Here is a tiny trained network, its code and every weight. The questions are about switching its units off for an input and a class, where a switched-off unit gives its printed mean instead of its output.

import numpy as np


def w(rows, s, z=0):
    codes = np.array(rows[::2]) - 128.0
    scale = np.full(codes.shape[1], s)
    scale[-1] = z or s
    return codes * scale


def f(y):
    return y / 2 * (1 + np.tanh(0.7978845608 * (y + 0.044715 * y**3)))


def log_softmax(a):
    a = a - a.max(-1, keepdims=True)
    return a - np.log(np.exp(a).sum(-1, keepdims=True))


def net(x, mask):
    res = np.array(x, float).reshape(1, 8) / 4 @ E
    y = f(res @ A[0][:, :-1].T + A[0][:, -1])
    res = res + np.where(mask, y, B[0][:, -1]) @ B[0][:, :-1]
    return log_softmax(res[-1] @ U[:, :-1].T + U[:, -1])


A, B = {}, {}
E = w([
[172,127,166,88],'x0',
[3,81,174,31],'x1',
[125,91,131,150],'x2',
[124,226,35,136],'x3',
[65,189,54,49],'x4',
[208,104,62,18],'x5',
[118,223,190,63],'x6',
[147,242,159,154],'x7',
],0.0077)
A[0] = w([
[174,208,154,151,161],'N1',
[203,183,88,146,128],'N2',
[76,136,124,111,156],'N3',
[173,28,96,118,134],'N4',
[145,199,93,141,143],'N5',
[113,100,247,132,144],'N6',
[112,165,118,133,133],'N7',
[102,84,95,48,131],'N8',
[159,103,132,106,110],'N9',
[81,186,70,182,154],'N10',
[90,140,73,173,88],'N11',
[196,86,63,122,129],'N12',
[143,153,48,114,69],'N13',
[76,118,169,138,184],'N14',
[129,222,76,174,156],'N15',
[177,93,89,78,136],'N16',
[169,221,145,137,132],'N17',
[176,60,98,127,107],'N18',
[175,67,128,158,169],'N19',
[174,153,56,94,91],'N20',
[81,159,153,145,187],'N21',
[95,101,103,89,94],'N22',
[131,78,185,148,147],'N23',
[83,123,100,41,109],'N24',
[48,219,162,159,254],'N25',
[62,123,117,166,156],'N26',
[239,42,47,119,104],'N27',
[93,62,186,162,102],'N28',
[101,179,103,118,185],'N29',
[149,180,152,105,125],'N30',
[90,101,183,158,134],'N31',
[153,99,111,100,97],'N32',
],0.012,0.0057)
B[0] = w([
[191,177,158,116,205],'N1',
[156,208,163,189,205],'N2',
[106,92,100,86,165],'N3',
[82,124,113,162,215],'N4',
[162,204,131,149,191],'N5',
[186,27,234,83,213],'N6',
[130,145,82,140,151],'N7',
[58,177,124,97,198],'N8',
[97,122,161,136,148],'N9',
[217,121,67,126,198],'N10',
[178,130,130,86,154],'N11',
[16,143,84,253,201],'N12',
[134,117,185,106,168],'N13',
[96,30,116,96,183],'N14',
[218,203,121,134,219],'N15',
[84,136,95,124,191],'N16',
[177,193,163,126,204],'N17',
[89,123,91,181,186],'N18',
[115,64,114,185,199],'N19',
[84,168,208,149,186],'N20',
[189,72,88,132,180],'N21',
[77,170,129,108,155],'N22',
[133,50,172,127,187],'N23',
[66,187,105,38,196],'N24',
[230,103,61,93,252],'N25',
[165,57,94,89,169],'N26',
[55,93,39,229,246],'N27',
[75,36,164,155,193],'N28',
[135,200,75,130,184],'N29',
[153,187,158,113,167],'N30',
[124,18,183,133,178],'N31',
[108,124,118,112,149],'N32',
],0.0067,0.011)
U = w([
[148,107,59,73,129],'0',
[17,173,84,27,115],'1',
[167,225,148,205,44],'2',
[182,102,16,121,255],'3',
[56,109,65,255,174],'4',
[98,42,214,158,97],'5',
[156,120,223,76,60],'6',
],0.0078,0.0043)

Each question gives the input, the list of numbers given to net, and the class t.
The units are the neurons (one row each of A and B). Each row of codes is followed by its name. A weight is (code - 128) times the scale printed after its matrix; where a second scale follows, it is the last column's (A, B and U).
mask holds one flag per neuron, in row order. A switched-off neuron (its flag False) gives its mean, the last column of its row in B, instead of its output. The means were averaged over made-up inputs and are rounded, as every weight is.
A unit's drop is (log p(t) with every unit on - log p(t) with that unit switched off) / (log p(t) with every unit on - log p(t) with every unit switched off).
The circuit of an input: a set's keep is (log p(t) with only the set's units on - log p(t) with every unit switched off) / (log p(t) with every unit on - log p(t) with every unit switched off). Starting from the 12 units with the biggest drops (on a tie, the unit counted first), units are removed one at a time, each time the one whose removal leaves the highest keep (on an exact tie, the one counted first), for as long as the keep stays at least 0.8.
circuit, biggest first: the units of the circuit, biggest drop first
unit that matters most: the unit with the biggest drop
top k neurons: the k neurons with the biggest drops, biggest first
drop when u is switched off: that unit's drop, to one decimal
input [4,0,3,-7,6,5,-2,-5], class 4: circuit, biggest first => (N27, N12)
input [4,5,4,5,-3,6,-2,-6], class 4: circuit, biggest first => (N27, N12)
input [5,3,1,6,0,6,-2,-6], class 1: circuit, biggest first => (N24, N8)
input [-8,-3,0,7,4,-2,-5,-4], class 3: circuit, biggest first => (N10)
input [4,5,3,8,2,-1,-2,3], class 3: circuit, biggest first => (N25, N10)
input [5,6,3,6,-5,6,1,-6], class 1: top 2 neurons => (N24, N8)
input [3,6,3,1,3,-7,-4,1], class 5: top 2 neurons => (N31, N28)
input [-2,-8,-4,7,-8,0,-3,-2], class 2: top 3 neurons => (N15, N2, N1)
input [-4,4,6,6,-4,0,2,-5], class 0: top 3 neurons => (N27, N12, N20)
input [-1,2,8,6,8,8,-8,0], class 1: top 2 neurons => (N24, N8)
input [-1,-8,6,3,2,-8,-4,0], class 2: top 2 neurons => (N2, N15)
input [-6,-7,-2,-5,-2,4,-2,-8], class 4: drop when N16 is switched off => 0.0
input [7,-3,2,-5,-6,3,8,8], class 6: drop when N6 is switched off => 0.6
input [-5,8,-2,0,0,-4,2,4], class 0: unit that matters most => N25
input [2,4,-3,4,5,4,-5,6], class 1: drop when N24 is switched off => 0.3
